Below are the code and all the weights of a small trained network. Each question names an input and a class and asks about switching units off, where a switched-off unit gives its printed mean instead of its output.

import numpy as np


def w(rows, s, z=0):
    codes = np.array(rows[::2]) - 128.0
    scale = np.full(codes.shape[1], s)
    scale[-1] = z or s
    return codes * scale


def norm(h):
    return h / np.sqrt((h * h).mean(-1, keepdims=True) + 1e-5)


def f(y):
    return y / 2 * (1 + np.tanh(0.7978845608 * (y + 0.044715 * y**3)))


def log_softmax(a):
    a = a - a.max(-1, keepdims=True)
    return a - np.log(np.exp(a).sum(-1, keepdims=True))


def net(x, mask):
    res = np.array(x, float).reshape(1, 8) / 4 @ E
    u = 0
    for l in range(4):
        y = f(norm(res) @ A[l][:, :-1].T + A[l][:, -1])
        res = res + np.where(mask[u : u + 7], y, B[l][:, -1]) @ B[l][:, :-1]
        u += 7
    return log_softmax(norm(res)[-1] @ U[:, :-1].T + U[:, -1])


A, B = {}, {}
E = w([
[98,202,123,92,139],'x0',
[43,183,190,92,118],'x1',
[55,132,149,225,185],'x2',
[18,170,63,181,70],'x3',
[124,118,151,205,137],'x4',
[117,248,114,153,59],'x5',
[191,132,3,124,49],'x6',
[115,237,38,163,168],'x7',
],0.0044)
A[0] = w([
[74,142,166,41,2,95],'L0N1',
[119,127,198,215,134,6],'L0N2',
[179,94,9,65,193,149],'L0N3',
[127,233,105,116,220,36],'L0N4',
[181,141,218,223,168,52],'L0N5',
[114,229,53,101,146,81],'L0N6',
[41,84,15,218,65,44],'L0N7',
],0.0061,0.0019)
B[0] = w([
[140,91,169,101,78,210],'L0N1',
[129,188,54,70,158,164],'L0N2',
[95,107,153,13,119,236],'L0N3',
[167,151,61,132,69,178],'L0N4',
[131,155,93,91,182,194],'L0N5',
[181,149,120,148,3,221],'L0N6',
[171,184,157,254,189,250],'L0N7',
],0.0058,0.0023)
A[1] = w([
[78,169,144,188,189,253],'L1N1',
[192,88,76,100,210,161],'L1N2',
[2,97,146,126,209,87],'L1N3',
[188,218,114,236,68,87],'L1N4',
[88,134,230,109,221,151],'L1N5',
[142,170,135,99,208,75],'L1N6',
[211,112,14,143,97,67],'L1N7',
],0.0066,0.0031)
B[1] = w([
[182,94,37,95,146,252],'L1N1',
[76,58,69,67,107,188],'L1N2',
[126,112,167,48,114,192],'L1N3',
[34,146,79,177,232,234],'L1N4',
[141,1,75,104,165,230],'L1N5',
[172,189,61,103,135,135],'L1N6',
[47,101,147,68,156,176],'L1N7',
],0.0065,0.004)
A[2] = w([
[201,92,177,93,102,125],'L2N1',
[79,109,100,2,100,185],'L2N2',
[141,195,116,145,162,45],'L2N3',
[217,110,117,202,162,47],'L2N4',
[52,223,125,117,144,191],'L2N5',
[77,97,69,113,134,247],'L2N6',
[60,114,169,129,182,88],'L2N7',
],0.0077,0.0016)
B[2] = w([
[139,242,140,225,201,180],'L2N1',
[179,110,100,140,129,255],'L2N2',
[71,153,52,185,74,140],'L2N3',
[123,106,18,146,80,133],'L2N4',
[192,165,3,146,153,192],'L2N5',
[194,3,162,161,90,218],'L2N6',
[150,84,124,78,135,146],'L2N7',
],0.0054,0.0052)
A[3] = w([
[85,84,95,172,129,73],'L3N1',
[172,111,168,85,44,113],'L3N2',
[121,148,105,106,227,143],'L3N3',
[87,254,143,132,178,176],'L3N4',
[106,147,232,36,211,106],'L3N5',
[56,103,106,169,65,253],'L3N6',
[110,196,122,99,108,44],'L3N7',
],0.0067,0.0022)
B[3] = w([
[71,106,116,127,183,190],'L3N1',
[147,193,184,180,133,219],'L3N2',
[146,41,132,154,88,238],'L3N3',
[255,23,32,177,161,207],'L3N4',
[26,12,103,158,94,223],'L3N5',
[160,48,193,161,196,250],'L3N6',
[116,159,111,80,156,104],'L3N7',
],0.0051,0.0017)
U = w([
[111,10,144,73,142,248],'0',
[74,187,140,102,139,2],'1',
[202,208,100,50,46,127],'2',
[118,166,14,210,144,236],'3',
[161,90,93,97,140,3],'4',
[119,151,219,182,70,114],'5',
],0.014,0.0043)

Each question gives the input, the list of numbers given to net, and the class t.
The units are the neurons (one row each of A and B). Each row of codes is followed by its name. A weight is (code - 128) times the scale printed after its matrix; where a second scale follows, it is the last column's (A, B and U).
mask holds one flag per neuron, layer by layer. A switched-off neuron (its flag False) gives its mean, the last column of its row in B, instead of its output. The means were averaged over made-up inputs and are rounded, as every weight is.
A unit's drop is (log p(t) with every unit on - log p(t) with that unit switched off) / (log p(t) with every unit on - log p(t) with every unit switched off).
The circuit of an input: a set's keep is (log p(t) with only the set's units on - log p(t) with every unit switched off) / (log p(t) with every unit on - log p(t) with every unit switched off). Starting from the 12 units with the biggest drops (on a tie, the unit counted first), units are removed one at a time, each time the one whose removal leaves the highest keep (on an exact tie, the one counted first), for as long as the keep stays at least 0.8.
units of the circuit, in order: the units of the circuit, biggest drop first
k most important neurons: the k neurons with the biggest drops, biggest first
k most important neurons of layer l: the k neurons of layer l with the biggest drops, biggest first
drop when u is switched off: that unit's drop, to one decimal
input [-8,-8,2,-4,-8,6,4,6], class 0: units of the circuit, in order	[L1N7 L0N3 L2N5]
input [-1,2,-7,1,2,8,-8,-5], class 5: units of the circuit, in order	[L3N2]
input [-8,-3,-3,-5,2,5,3,-6], class 5: 3 most important neurons	[L1N1 L1N5 L2N1]
input [3,-7,7,-4,3,1,2,-1], class 0: units of the circuit, in order	[L2N5 L2N1 L1N7]
input [7,6,-3,5,1,-3,-4,2], class 2: 2 most important neurons	[L0N7 L1N4]
input [7,8,-1,1,6,8,-5,-8], class 0: 3 most important neurons	[L3N5 L0N6 L1N5]
input [0,4,3,6,-5,1,5,-6], class 5: 4 most important neurons of layer 0	[L0N1 L0N2 L0N5 L0N4]
input [-7,3,-2,1,-6,-1,7,-8], class 5: 2 most important neurons of layer 2	[L2N1 L2N5]
input [-6,-3,-6,-4,-1,0,5,-6], class 2: 3 most important neurons of layer 1	[L1N4 L1N5 L1N3]
input [-4,-2,-6,2,-2,1,3,0], class 2: 2 most important neurons	[L0N3 L1N4]
input [-8,2,-3,-2,4,6,0,-4], class 5: 2 most important neurons	[L1N1 L2N5]
input [1,1,-5,2,2,3,-3,1], class 2: 3 most important neurons	[L0N7 L0N1 L1N5]
input [7,-4,-1,-7,-2,7,-3,-2], class 3: 2 most important neurons	[L3N4 L2N1]
input [7,8,-5,-6,1,-1,2,-8], class 5: 4 most important neurons of layer 1	[L1N4 L1N1 L1N7 L1N2]
input [-6,-3,-8,6,-1,8,3,-5], class 5: most important neuron	[L0N1]
input [-2,-2,-5,2,0,-6,8,7], class 0: drop when L3N7 is switched off	0.0
input [-8,0,-7,-3,-4,4,-4,-5], class 5: drop when L3N2 is switched off	0.1
input [3,1,6,-2,-3,4,3,-5], class 5: drop when L0N7 is switched off	0.2
